Each row is followed by its class.
100 -9 128 1 184 -140 -97 -80 -189 298 -200 -56 -125 10 -59 208 -99 -33 -169 -378 155 284 -94 -115 45 30 -296 -139 306 -121 156 -7 -170 108 60
<22>
-59 146 -16 73 89 168 -231 158 102 -17 3 -82 -347 240 -73 266 -57 -47 74 54 -70 88 -65 199 -49 -99 -202 -89 35 141 199 -92 -24 -18 -74
<110>
-102 -119 -71 -212 -163 -81 -208 88 -253 -488 -141 111 -50 88 -91 50 28 48 -128 28 -76 35 -191 289 -22 95 143 222 119 -289 101 -227 -124 82 3
<141>
152 29 128 -373 121 122 -146 385 293 -100 13 -329 -296 251 23 -113 -82 117 80 48 -53 -75 230 0 68 -23 -78 122 75 -146 92 291 339 -270 135
<22>
168 137 137 -221 158 -63 -49 118 203 35 75 -272 -34 1 176 -23 -23 63 150 55 -50 -25 -36 -153 107 56 -73 -60 108 -158 120 10 13 -221 -84
<85>
49 -72 27 -163 -145 -88 -57 93 -121 -195 -25 -60 -88 116 -323 129 -241 -14 -194 -14 -48 29 107 132 -67 -181 67 121 98 35 18 161 -60 62 119
<100>
223 33 -21 122 19 27 -17 283 -180 -163 102 -90 -272 111 155 -27 -56 -112 304 23 -116 76 53 144 -59 96 -124 -127 119 126 119 -191 -215 -81 -96
<57>
179 -214 25 -50 -139 280 52 -208 176 -54 351 -114 -117 -126 240 -361 -6 95 121 197 54 -37 79 -97 209 144 105 141 -112 16 -43 -135 226 -333 159
<57>
93 190 -116 23 151 103 -120 205 228 11 327 -309 -209 237 110 179 -87 -79 260 -38 -119 -42 41 226 -129 -68 -265 -170 40 183 86 -102 -34 13 -40
<143>
123 -179 -76 74 -167 148 34 -116 101 -79 97 66 -26 8 101 -122 52 21 118 21 77 -159 80 37 19 60 -31 190 -239 118 -87 41 225 -75 72
<22>
291 -87 83 161 -4 21 48 -147 637 306 88 -219 -54 177 -15 -39 57 97 365 -154 -53 -317 118 54 -151 -16 -606 -28 -67 70 168 209 345 -30 168
<160>
182 -279 -53 169 -52 111 123 1 187 51 248 -161 -137 22 -45 -245 -52 51 158 -46 -26 -99 51 52 -35 89 -91 86 -158 118 -13 59 107 -47 114
<141>
578 -44 -135 33 -2 -538 240 119 -566 -484 -330 301 184 -93 404 -403 -94 232 -125 383 251 -350 123 -168 270 147 272 294 -365 225 195 -110 -237 -337 -49
<100>
-4 81 -90 87 -45 50 -79 186 -149 -170 6 6 -205 117 -37 83 -85 -40 -69 70 -106 72 165 136 -129 -91 -61 -82 -12 95 115 -116 -254 -20 -11
<161>
300 -448 -105 220 -77 124 96 -21 389 -19 166 -104 -63 -65 267 -115 11 53 187 -132 -134 -148 155 39 26 61 -219 26 10 104 -26 53 39 -53 73
<143>
1 105 -17 180 -214 338 70 268 -128 -363 87 29 -118 53 -38 -241 7 95 103 280 -287 -138 42 48 -152 83 40 26 -82 284 145 -318 -235 -123 -35
<141>
180 4 98 -135 -33 -206 -94 6 133 200 126 -291 -218 -30 279 -60 -26 52 93 60 -19 7 203 -139 161 6 -241 -289 263 -274 35 128 68 -268 -135
<161>
111 -103 -33 294 -174 290 212 22 125 6 148 -2 -38 40 -134 -212 -66 15 158 -99 56 -93 99 78 -49 -16 -107 61 -233 247 -124 73 94 126 84
<57>
-7 -65 -82 -322 54 -39 -10 38 -21 -309 -357 46 -12 122 -85 112 -122 20 -366 -28 6 73 -63 175 -8 24 6 228 57 -58 138 -52 -88 102 205
<143>
-10 -42 172 -158 -47 -45 -58 36 -12 93 220 -252 -116 -55 -45 -175 -104 117 -132 89 -95 6 132 -158 35 -70 -93 -67 68 -342 -71 286 128 -203 159
<110>
253 -604 226 255 -443 -188 -542 13 -899 -209 549 -114 26 -431 73 -55 -226 134 -89 233 -128 -23 276 -542 111 44 34 -62 574 377 -10 358 -16 16 7
<110>
-43 89 156 -307 79 -227 -160 44 36 140 61 -224 6 -13 24 14 -74 47 -78 123 -15 8 80 -122 62 -83 -65 -85 121 -130 22 276 117 -88 10
<22>
101 250 238 -110 -35 -33 -219 164 146 46 -176 -195 -71 -34 118 -47 10 118 378 59 44 -49 53 -347 -1 74 -129 -219 481 -252 67 -2 250 -216 -242
<161>
145 -75 63 -135 -62 -14 -75 -24 -113 -269 -138 -189 -136 -44 -133 -48 -155 96 -197 45 53 3 11 117 158 -44 19 232 147 -25 133 -20 -3 0 156
<85>
60 -24 47 -166 120 -222 -186 90 147 -44 106 -104 22 93 71 41 -65 101 19 16 64 -46 5 -32 34 83 -89 25 -27 -1 124 80 -17 -71 5
<85>
169 48 -82 -159 -43 -221 -258 178 -163 -85 -223 57 -217 130 37 145 18 -185 65 64 -14 2 44 90 -292 121 -243 -61 174 88 177 -100 34 -105 67
<110>
-40 217 -60 -14 -182 99 -193 51 -290 -101 56 107 -544 165 83 49 7 -117 -81 258 29 124 30 156 -52 186 -281 -175 59 -253 241 -212 -191 -194 -124
<85>
225 -443 -287 -772 133 -166 25 64 114 -398 -438 -136 -211 408 -44 263 -207 -13 -313 -250 -61 194 2 206 286 69 471 287 188 -258 7 90 115 9 -137
<160>
59 -399 104 66 -119 137 -20 12 263 -17 280 -51 40 -109 -123 -329 -29 -17 255 -7 -4 -61 73 7 -204 99 140 225 -128 122 -149 118 227 -153 255
<141>
-308 34 234 128 -232 79 -279 -64 -282 37 329 -49 -149 -164 -5 -299 97 168 249 303 -196 -42 28 -208 -185 156 -119 -211 72 -312 87 -56 -84 -289 55
<168>
6 -62 56 -110 -44 22 -110 -21 -21 -212 -70 -92 -121 -2 -135 6 -133 52 -177 69 -46 62 52 90 -46 -13 64 131 233 -74 113 -29 -41 -35 166
<143>
-334 -259 21 -140 50 357 -142 231 215 -340 247 -156 -223 -34 -175 -8 -105 -37 -301 322 -463 141 10 390 -220 -170 133 214 243 -145 -63 1 -52 -103 513
<168>
87 -20 26 -152 8 -39 -4 107 -164 -222 -170 -179 -75 14 -299 19 -203 84 -281 -38 -44 17 -35 136 -13 -146 43 192 65 -31 137 16 -156 85 285
<168>
60 -43 113 -83 52 -295 -63 -62 242 367 303 -159 110 59 -180 172 -58 -64 139 15 -232 -22 -92 -139 -210 -18 -348 -169 140 101 88 287 102 37 92
<143>
173 284 238 -251 146 -2 -253 37 279 120 265 -506 -173 117 3 -81 -140 102 206 47 189 -85 99 -176 -46 31 -241 117 23 -196 101 283 411 -200 94
<22>
-12 -15 -18 52 -51 12 -30 106 -137 -251 -102 93 -104 83 -229 -70 -89 62 -212 6 37 87 -64 132 -103 80 -59 214 -47 21 99 -115 -178 37 155
<161>
-5 281 -128 -89 157 71 -172 -1 110 -22 -294 -80 -249 191 133 294 -65 -33 9 68 -115 17 149 -36 -139 -223 -319 -36 46 -58 153 -97 55 -161 -37
<141>
190 117 94 -355 -32 -132 148 0 -114 -90 -178 -67 41 80 -10 -4 -93 10 -117 38 5 -39 -125 125 175 -97 -6 26 -15 -174 133 -42 -110 -77 93
<168>
213 -235 25 99 -311 324 208 -143 171 55 327 -48 -54 -96 -109 -194 27 -18 140 151 -115 -236 205 -31 65 -157 93 97 -184 84 -146 240 257 -179 68
<110>
75 -244 -37 -139 -93 -17 21 -80 -153 -257 -94 -138 -88 60 -174 7 -142 32 -217 -82 -15 26 6 207 -19 -11 146 214 -11 -56 32 75 17 129 242
<57>
0 -9 -84 24 -51 126 -131 176 -32 -244 106 -50 -219 54 106 -44 -58 -23 11 146 -96 40 135 115 -58 11 -28 13 -83 67 48 -108 -150 -101 -52
<110>
25 37 -77 138 -10 69 -84 106 -30 34 28 -116 -241 146 -23 40 -64 -19 88 -104 -128 72 194 34 -116 -83 -170 -71 -43 156 1 6 10 -26 1
<22>
-244 -57 123 -150 43 -70 -293 112 -106 -11 5 -202 -48 44 -225 153 -98 -13 -230 28 -184 33 -133 93 -343 -17 -254 -15 345 -158 -20 241 251 165 404
<160>
62 58 -42 -8 -61 -39 -21 183 -48 -123 -24 12 -182 98 108 33 -27 -101 226 83 -145 19 52 124 -156 28 -74 -172 119 -100 88 -166 -107 -109 -66
<100>
507 -148 291 649 -15 143 -202 413 -147 -685 350 -30 -44 -21 191 -219 -211 270 620 -190 233 23 19 -35 156 375 260 191 235 579 268 -606 -464 -130 -175
<160>
133 -24 -78 -60 -76 42 88 -17 239 72 170 -157 -172 158 -198 5 -95 -30 -30 78 -42 -115 -2 141 -47 -87 -114 81 -222 49 2 186 277 -42 184
<85>
58 -66 -33 -47 -46 -71 -67 -14 -125 -70 77 -131 -56 48 -77 13 -106 51 -139 3 -58 11 43 98 44 -56 -35 31 124 48 36 31 -100 73 40
<168>
49 -88 13 -250 60 -95 -64 10 169 -128 -332 -91 -121 86 77 -59 -43 121 -44 42 -33 23 24 -51 0 93 -115 95 18 -195 171 -4 51 -166 69
<161>
688 -188 -170 -87 -49 117 288 -93 645 51 217 -10 102 182 213 -26 53 -78 505 27 -24 -395 -10 143 48 -19 125 22 -216 149 219 -93 92 -170 -206
<143>
58 -129 32 -195 -58 10 -118 45 -156 -338 -150 -95 -165 6 -124 -1 -118 122 -201 87 -41 -45 22 93 64 -74 85 211 138 -185 84 9 -40 -120 145
<110>
-164 114 -183 -58 -99 146 -91 56 -23 -288 -34 83 -266 160 166 186 92 -85 136 195 -22 -47 105 259 -6 -15 274 -83 7 -162 -20 -204 33 -126 -256
<141>
-171 -204 -119 9 32 99 -294 -25 -6 -118 160 -158 -316 130 133 151 -33 -66 58 -67 -273 236 78 103 -218 10 -4 -44 18 -282 -62 -37 32 -112 14
<110>
-27 59 199 58 17 -118 -58 143 9 265 142 -80 29 -127 -77 -44 36 21 25 -84 21 50 -17 -101 -10 35 -237 -212 203 -93 92 114 -97 77 44
<100>
-23 -420 -272 -477 -18 230 -411 590 52 -840 640 -501 -306 84 256 -208 -58 50 352 413 -471 -139 110 436 -74 149 184 257 215 40 23 -285 362 -147 484
<100>
101 39 67 -5 130 -120 38 -45 207 206 28 -282 -31 18 111 42 -19 80 127 -39 -74 -12 -53 -218 51 117 -237 -160 37 -124 128 167 73 33 -145
<85>
358 15 -66 -174 -10 70 -123 248 319 -62 101 -348 -329 228 331 195 -88 -55 352 68 -276 -210 305 -66 -71 -139 -223 -184 236 -175 -21 233 195 -337 -255
<85>
-31 -124 65 -48 184 -5 -335 -99 142 -93 100 -79 11 78 84 214 2 50 -90 30 79 35 -255 197 112 112 -346 238 70 188 267 -3 21 204 83
<160>
94 -106 -19 -86 -97 -59 -127 36 -94 -152 35 -77 -118 61 -172 96 -154 -3 -232 -15 -26 66 81 105 -23 -104 72 84 90 22 39 56 -52 27 83
<110>
279 -203 -121 73 -86 205 108 3 279 -2 210 -89 -128 134 72 -133 4 29 145 -78 -49 -89 88 36 45 44 -16 80 -232 73 -18 25 171 -98 -14
<110>
-75 -116 -82 60 -9 313 61 -107 233 1 281 -173 -107 39 -117 -145 105 35 103 5 -142 -33 19 189 -17 17 183 110 -209 54 3 -99 200 -17 167
<160>
199 -297 -98 1 8 149 91 -60 296 105 167 -95 -34 35 85 -176 13 74 116 -25 -45 -153 133 -36 52 -36 -40 114 -165 118 -95 165 318 -134 191
<57>
-398 65 -214 69 51 179 -227 157 19 -354 -184 100 -350 130 -23 310 27 -37 -119 214 -197 34 89 219 -304 -47 -127 75 -72 -79 58 -83 -222 -63 0
<161>
389 -402 -38 124 -38 7 -98 41 141 -165 254 -278 -19 11 27 -290 -43 209 112 -126 80 -212 -70 29 -65 257 139 326 -226 225 120 28 155 -47 247
<168>
55 -37 70 -141 -52 -48 -109 26 -60 -178 -124 -113 -76 26 -204 80 -149 41 -257 31 -34 25 58 56 -39 -85 59 134 215 -62 79 104 53 39 154
<160>
-116 -218 -61 -249 25 -51 -135 -53 -43 -180 -10 -192 -127 58 -91 107 -136 60 -176 18 -124 47 117 69 -23 -64 36 145 114 -140 -3 155 99 16 196
<100>
-188 156 97 -308 -68 -39 -219 26 -188 -72 -142 -81 -87 55 -274 246 -147 42 -426 155 -51 -25 95 43 -86 -298 47 8 195 -171 91 232 24 -5 183
<100>
72 2 -43 -248 -53 59 -123 195 -70 -259 0 -122 -237 62 -64 -16 -135 -48 -298 145 22 101 30 149 12 -37 189 183 120 -91 -52 27 49 -148 80
<161>
134 39 -19 43 -124 98 -63 148 -86 -205 118 -117 -238 69 -47 71 -105 -54 25 144 -149 -48 178 126 -126 -95 -13 -29 146 38 80 24 -160 -49 -48
<57>
107 -15 115 -295 73 -124 -9 44 215 85 203 -257 32 36 135 -52 -73 1 219 104 -97 -67 218 -239 -39 16 -54 -65 45 -120 -13 256 177 -212 -26
<141>
-12 -364 -1 -50 -130 40 -39 13 -21 -131 218 -158 -127 35 -317 7 -186 84 -241 -2 -228 31 129 4 -103 -47 71 159 -11 142 -15 255 -82 22 241
<57>
-77 -570 -123 -155 178 235 17 169 388 139 547 -130 -124 114 -209 -65 -59 -155 64 -10 -167 -65 -57 208 -375 109 -90 165 -191 -8 -152 412 346 -3 600
<143>
261 -120 186 -230 -68 79 55 132 137 -200 -169 -299 -26 37 -163 166 -188 -2 -36 -71 -198 -3 166 -15 86 -174 117 89 392 -27 113 319 54 100 -27
<143>
63 -175 5 -277 -21 114 -6 273 -41 -382 -46 -112 -19 62 -80 82 -161 -29 -52 55 -228 -71 123 42 -155 -130 183 163 116 -139 -35 161 -35 -49 119
<141>
